Here is a tiny trained network, its code and every weight. The questions are about switching its units off for an input and a class, where a switched-off unit gives its printed mean instead of its output.

import numpy as np


def w(rows, s, z=0):
    codes = np.array(rows[::2]) - 128.0
    scale = np.full(codes.shape[1], s)
    scale[-1] = z or s
    return codes * scale


def f(y):
    return y / 2 * (1 + np.tanh(0.7978845608 * (y + 0.044715 * y**3)))


def log_softmax(a):
    a = a - a.max(-1, keepdims=True)
    return a - np.log(np.exp(a).sum(-1, keepdims=True))


def net(x, mask):
    res = np.array(x, float).reshape(1, 5) / 4 @ E
    y = f(res @ A[0][:, :-1].T + A[0][:, -1])
    res = res + np.where(mask, y, B[0][:, -1]) @ B[0][:, :-1]
    return log_softmax(res[-1] @ U[:, :-1].T + U[:, -1])


A, B = {}, {}
E = w([
[128,225,128,181,155,28,115,159,124,139,73,165],'x0',
[113,106,113,213,114,160,63,122,103,2,103,134],'x1',
[195,130,196,129,172,85,101,15,34,126,182,116],'x2',
[127,135,139,136,120,137,122,134,123,142,132,133],'x3',
[118,139,135,127,123,137,126,118,130,130,124,136],'x4',
],0.0096)
A[0] = w([
[137,148,142,174,145,68,109,68,87,99,144,123,114],'n0',
[119,124,116,103,125,142,156,166,170,132,121,114,254],'n1',
[112,156,120,55,130,104,168,179,171,205,122,127,207],'n2',
[127,81,115,97,124,179,141,157,156,140,142,128,249],'n3',
[157,65,141,99,129,197,117,70,102,103,189,105,182],'n4',
[114,149,112,157,110,122,132,214,173,101,75,130,175],'n5',
[112,74,114,108,107,247,146,166,158,103,137,129,202],'n6',
[155,147,150,67,140,57,151,99,103,214,163,136,181],'n7',
[119,98,121,44,120,156,175,111,135,188,157,104,238],'n8',
],0.015,0.0044)
B[0] = w([
[209,155,150,168,122,97,87,116,27,123,118,160,203],'n0',
[173,105,139,151,112,124,78,189,114,122,106,158,194],'n1',
[246,45,116,139,83,54,193,171,120,188,65,170,235],'n2',
[207,166,170,103,129,94,65,137,130,97,132,118,211],'n3',
[77,56,133,38,100,206,198,77,104,132,196,158,247],'n4',
[44,127,83,170,189,184,130,233,155,134,149,176,217],'n5',
[115,166,126,104,51,117,9,118,108,82,62,17,254],'n6',
[82,214,133,131,171,68,165,63,226,142,144,54,251],'n7',
[231,176,196,109,191,151,86,130,152,107,234,185,239],'n8',
],0.013,0.017)
U = w([
[254,151,196,121,110,69,73,145,62,99,140,175,247],'0',
[62,153,99,95,71,164,70,144,131,54,90,20,146],'1',
[120,135,172,32,170,162,223,84,211,141,238,123,98],'2',
[60,5,107,80,76,195,214,60,25,105,165,153,81],'3',
[157,59,78,143,120,68,239,201,178,207,73,197,77],'4',
[5,116,38,173,185,221,150,203,146,101,138,198,94],'5',
[103,214,122,155,156,35,192,64,163,157,105,16,73],'6',
],0.005,0.0016)

Each question gives the input, the list of numbers given to net, and the class t.
The units are the neurons (one row each of A and B). Each row of codes is followed by its name. A weight is (code - 128) times the scale printed after its matrix; where a second scale follows, it is the last column's (A, B and U).
mask holds one flag per neuron, in row order. A switched-off neuron (its flag False) gives its mean, the last column of its row in B, instead of its output. The means were averaged over made-up inputs and are rounded, as every weight is.
A unit's drop is (log p(t) with every unit on - log p(t) with that unit switched off) / (log p(t) with every unit on - log p(t) with every unit switched off).
The circuit of an input: a set's keep is (log p(t) with only the set's units on - log p(t) with every unit switched off) / (log p(t) with every unit on - log p(t) with every unit switched off). Starting from all 9 units, units are removed one at a time, each time the one whose removal leaves the highest keep (on an exact tie, the one counted first), for as long as the keep stays at least 0.8.
units of the circuit, in order: the units of the circuit, biggest drop first
top k neurons: the k neurons with the biggest drops, biggest first
drop when u is switched off: that unit's drop, to one decimal
input [5,-7,-3,6,4], class 4: units of the circuit, in order -> [n2]
input [-7,-1,3,1,5], class 2: units of the circuit, in order -> [n4, n8]
input [-8,1,-4,-7,-8], class 1: top 4 neurons -> [n6, n2, n0, n4]
input [1,-2,7,-2,4], class 6: top 3 neurons -> [n7, n0, n8]
input [0,4,7,-7,0], class 3: top 2 neurons -> [n4, n8]
input [-7,1,-4,-6,-2], class 1: top 3 neurons -> [n6, n2, n0]
input [-6,1,-8,3,-7], class 1: top 3 neurons -> [n6, n0, n5]
input [0,3,7,-8,8], class 3: top 3 neurons -> [n4, n8, n3]
input [2,-6,5,8,4], class 6: top 2 neurons -> [n7, n4]
input [-8,5,1,-8,6], class 3: top 2 neurons -> [n4, n7]
input [2,-5,-8,-7,-2], class 4: top 2 neurons -> [n2, n5]
input [1,6,-6,2,8], class 5: top 2 neurons -> [n5, n7]
input [-8,-5,2,8,-5], class 2: drop when n4 is switched off -> 3.1
input [-4,2,8,0,-6], class 3: units of the circuit, in order -> [n4]
input [-1,1,4,-1,4], class 3: drop when n8 is switched off -> 0.2
input [3,-6,-2,6,-6], class 4: drop when n2 is switched off -> 0.6
